Here is a tiny trained network, its code and every weight. The questions are about switching its units off for an input and a class, where a switched-off unit gives its printed mean instead of its output.

import numpy as np


def w(rows, s, z=0):
    codes = np.array(rows[::2]) - 128.0
    scale = np.full(codes.shape[1], s)
    scale[-1] = z or s
    return codes * scale


def norm(h):
    return h / np.sqrt((h * h).mean(-1, keepdims=True) + 1e-5)


def f(y):
    return np.maximum(y, 0)


def log_softmax(a):
    a = a - a.max(-1, keepdims=True)
    return a - np.log(np.exp(a).sum(-1, keepdims=True))


def net(x, mask):
    res = np.array(x, float).reshape(1, 4) / 4 @ E
    u = 0
    for l in range(2):
        y = f(norm(res) @ A[l][:, :-1].T + A[l][:, -1])
        res = res + np.where(mask[u : u + 3], y, B[l][:, -1]) @ B[l][:, :-1]
        u += 3
    return log_softmax(norm(res)[-1] @ U[:, :-1].T + U[:, -1])


A, B = {}, {}
E = w([
[94,13,123,33,163],'x0',
[193,75,3,216,239],'x1',
[127,129,125,130,117],'x2',
[71,66,144,221,86],'x3',
],0.00052)
A[0] = w([
[88,66,134,217,39,196],'L0N1',
[244,202,94,22,136,202],'L0N2',
[253,209,182,204,82,3],'L0N3',
],0.0022,0.00052)
B[0] = w([
[116,176,177,121,254,232],'L0N1',
[53,81,198,245,187,252],'L0N2',
[31,129,32,53,84,216],'L0N3',
],0.0028,0.0016)
A[1] = w([
[235,94,36,203,168,206],'L1N1',
[114,5,136,45,148,47],'L1N2',
[74,152,251,84,22,254],'L1N3',
],0.0025,0.00092)
B[1] = w([
[155,105,172,54,71,232],'L1N1',
[96,255,74,198,69,190],'L1N2',
[190,81,92,127,145,253],'L1N3',
],0.004,0.002)
U = w([
[115,115,115,117,153,233],'0',
[253,50,134,60,78,112],'1',
[53,240,36,152,46,95],'2',
[92,134,237,199,215,98],'3',
[111,164,214,115,102,3],'4',
],0.0062,0.0063)

Each question gives the input, the list of numbers given to net, and the class t.
The units are the neurons (one row each of A and B). Each row of codes is followed by its name. A weight is (code - 128) times the scale printed after its matrix; where a second scale follows, it is the last column's (A, B and U).
mask holds one flag per neuron, layer by layer. A switched-off neuron (its flag False) gives its mean, the last column of its row in B, instead of its output. The means were averaged over made-up inputs and are rounded, as every weight is.
A unit's drop is (log p(t) with every unit on - log p(t) with that unit switched off) / (log p(t) with every unit on - log p(t) with every unit switched off).
The circuit of an input: a set's keep is (log p(t) with only the set's units on - log p(t) with every unit switched off) / (log p(t) with every unit on - log p(t) with every unit switched off). Starting from all 6 units, units are removed one at a time, each time the one whose removal leaves the highest keep (on an exact tie, the one counted first), for as long as the keep stays at least 0.8.
units of the circuit, in order: the units of the circuit, biggest drop first
k most important neurons: the k neurons with the biggest drops, biggest first
top k neurons in layer l: the k neurons of layer l with the biggest drops, biggest first
drop of u: that unit's drop, to one decimal
input [8,4,-6,-1], class 2: top 2 neurons in layer 1	[L1N2, L1N3]
input [-3,6,-1,1], class 1: units of the circuit, in order	[L1N1]
input [7,-6,1,-5], class 2: 4 most important neurons	[L1N2, L0N1, L1N1, L0N2]
input [1,6,1,6], class 1: 2 most important neurons	[L1N1, L0N2]
input [4,5,-4,-6], class 3: top 2 neurons in layer 1	[L1N3, L1N2]
input [4,3,-2,-3], class 2: 3 most important neurons	[L1N2, L0N1, L1N3]
input [5,-1,-2,-7], class 3: 2 most important neurons	[L0N2, L0N3]
input [2,-4,4,-5], class 3: 3 most important neurons	[L0N2, L1N1, L0N3]
input [3,6,-3,3], class 1: 3 most important neurons	[L1N1, L0N2, L0N3]
input [-2,-2,-2,-6], class 3: 2 most important neurons	[L0N2, L1N2]
input [7,2,-3,-2], class 2: 2 most important neurons	[L1N2, L0N1]
input [-2,8,-5,-7], class 1: 2 most important neurons	[L1N1, L0N1]
input [-5,-8,6,-3], class 1: 2 most important neurons	[L1N3, L1N2]
input [0,1,0,-5], class 3: units of the circuit, in order	[L0N2]
input [-3,-7,4,1], class 1: top 2 neurons in layer 1	[L1N3, L1N2]
input [6,-5,4,-2], class 2: 2 most important neurons	[L1N2, L1N1]
input [-2,5,1,1], class 1: top 2 neurons in layer 1	[L1N1, L1N2]
input [-4,-5,1,0], class 1: top 2 neurons in layer 1	[L1N3, L1N2]
input [8,-6,-6,-3], class 2: top 2 neurons in layer 1	[L1N2, L1N1]
input [1,5,-1,1], class 1: most important neuron	[L1N1]
input [8,4,-5,4], class 2: 2 most important neurons	[L1N2, L0N2]
input [-1,3,-5,-6], class 3: 2 most important neurons	[L0N2, L1N3]
input [0,8,-5,2], class 1: 2 most important neurons	[L1N1, L0N2]
input [0,4,-5,-8], class 3: drop of L0N1	0.0
input [8,0,-7,-1], class 2: drop of L1N2	0.8
input [6,3,0,2], class 2: drop of L0N2	0.1
input [-7,-7,2,0], class 1: drop of L1N3	1.2
input [0,-3,1,-7], class 3: top neuron in layer 1	[L1N1]
